Below are the code and all the weights of a small trained network. Each question names an input and a class and asks about switching units off, where a switched-off unit gives its printed mean instead of its output.

import numpy as np


def w(rows, s, z=0):
    codes = np.array(rows[::2]) - 128.0
    scale = np.full(codes.shape[1], s)
    scale[-1] = z or s
    return codes * scale


def f(y):
    return y / 2 * (1 + np.tanh(0.7978845608 * (y + 0.044715 * y**3)))


def log_softmax(a):
    a = a - a.max(-1, keepdims=True)
    return a - np.log(np.exp(a).sum(-1, keepdims=True))


def net(x, mask):
    res = np.array(x, float).reshape(1, 7) / 4 @ E
    y = f(res @ A[0][:, :-1].T + A[0][:, -1])
    res = res + np.where(mask, y, B[0][:, -1]) @ B[0][:, :-1]
    return log_softmax(res[-1] @ U[:, :-1].T + U[:, -1])


A, B = {}, {}
E = w([
[202,147,57,228,87,155],'x0',
[201,214,110,48,173,69],'x1',
[51,246,112,119,172,157],'x2',
[43,144,96,94,145,157],'x3',
[130,127,184,110,64,215],'x4',
[166,130,186,184,190,133],'x5',
[140,68,37,1,196,239],'x6',
],0.0092)
A[0] = w([
[122,117,104,115,203,182,54],'n0',
[129,161,98,123,111,52,89],'n1',
[17,134,117,92,141,148,75],'n2',
[98,93,132,91,169,4,126],'n3',
[94,105,94,114,116,100,161],'n4',
[144,108,152,188,25,107,87],'n5',
[148,215,31,122,118,81,124],'n6',
[122,157,59,112,140,32,194],'n7',
[161,188,45,149,137,103,116],'n8',
[176,118,101,136,109,178,138],'n9',
[204,139,133,133,199,155,1],'n10',
[115,131,112,199,197,149,115],'n11',
[92,151,221,122,160,41,89],'n12',
[140,193,69,104,123,131,158],'n13',
[112,53,159,121,183,198,211],'n14',
[132,123,168,176,26,132,153],'n15',
[72,119,156,191,63,88,183],'n16',
[114,201,208,107,193,143,93],'n17',
[149,98,127,184,52,118,23],'n18',
],0.013,0.005)
B[0] = w([
[116,97,140,148,57,138,196],'n0',
[211,99,146,137,178,159,191],'n1',
[76,164,54,101,111,231,223],'n2',
[142,104,120,27,248,143,233],'n3',
[133,150,99,167,166,208,165],'n4',
[139,59,141,181,144,160,238],'n5',
[192,82,153,117,251,121,252],'n6',
[198,136,148,103,187,176,250],'n7',
[232,87,139,159,181,98,225],'n8',
[104,70,84,126,143,137,187],'n9',
[115,113,117,133,107,49,177],'n10',
[89,210,97,216,38,126,188],'n11',
[63,83,191,160,204,141,239],'n12',
[131,105,178,113,206,163,215],'n13',
[123,147,17,135,114,95,233],'n14',
[108,78,129,186,172,178,240],'n15',
[110,29,89,160,106,182,253],'n16',
[47,143,185,197,134,158,217],'n17',
[98,44,182,158,148,70,200],'n18',
],0.011)
U = w([
[168,193,234,12,2,26,12],'0',
[118,69,134,245,44,135,174],'1',
[203,178,131,75,217,98,109],'2',
[187,87,64,71,70,90,153],'3',
[86,164,233,102,185,94,128],'4',
[142,6,113,108,173,114,164],'5',
[25,211,84,55,146,229,86],'6',
],0.0093,0.011)

Each question gives the input, the list of numbers given to net, and the class t.
The units are the neurons (one row each of A and B). Each row of codes is followed by its name. A weight is (code - 128) times the scale printed after its matrix; where a second scale follows, it is the last column's (A, B and U).
mask holds one flag per neuron, in row order. A switched-off neuron (its flag False) gives its mean, the last column of its row in B, instead of its output. The means were averaged over made-up inputs and are rounded, as every weight is.
A unit's drop is (log p(t) with every unit on - log p(t) with that unit switched off) / (log p(t) with every unit on - log p(t) with every unit switched off).
The circuit of an input: a set's keep is (log p(t) with only the set's units on - log p(t) with every unit switched off) / (log p(t) with every unit on - log p(t) with every unit switched off). Starting from the 12 units with the biggest drops (on a tie, the unit counted first), units are removed one at a time, each time the one whose removal leaves the highest keep (on an exact tie, the one counted first), for as long as the keep stays at least 0.8.
units of the circuit, in order: the units of the circuit, biggest drop first
top k neurons: the k neurons with the biggest drops, biggest first
drop of u: that unit's drop, to one decimal
input [-5,6,3,-5,-5,8,4], class 4: top neuron -> n17
input [2,8,-6,-5,8,6,-1], class 1: units of the circuit, in order -> n3, n6
input [4,6,-8,-3,8,-6,6], class 3: top 2 neurons -> n12, n6
input [1,-4,-1,-4,-4,-1,-1], class 1: units of the circuit, in order -> n6, n3
input [-4,1,-2,3,-1,-4,-3], class 6: top 2 neurons -> n8, n6
input [-1,7,-1,-3,7,0,-8], class 1: top 3 neurons -> n3, n6, n17
input [3,5,-4,-8,8,5,4], class 3: top 2 neurons -> n12, n6
input [-3,4,4,-4,-2,4,4], class 4: top 2 neurons -> n17, n16
input [8,-3,1,1,4,-2,4], class 1: top 3 neurons -> n3, n6, n7
input [7,3,3,-3,8,-6,-7], class 5: top 2 neurons -> n6, n11
input [2,-2,3,-3,3,-5,-1], class 1: top 3 neurons -> n3, n6, n7
input [-7,2,-1,-4,-2,6,2], class 4: top 2 neurons -> n16, n17
input [-2,-8,-1,0,-1,6,8], class 1: top 2 neurons -> n0, n3
input [4,-3,8,8,-6,4,4], class 6: units of the circuit, in order -> n2
input [-2,8,-6,3,3,-4,4], class 2: drop of n5 -> 0.1
input [1,8,1,1,-8,-3,-3], class 2: drop of n11 -> 0.0
input [-1,-5,5,7,5,-6,-4], class 6: drop of n2 -> 0.9
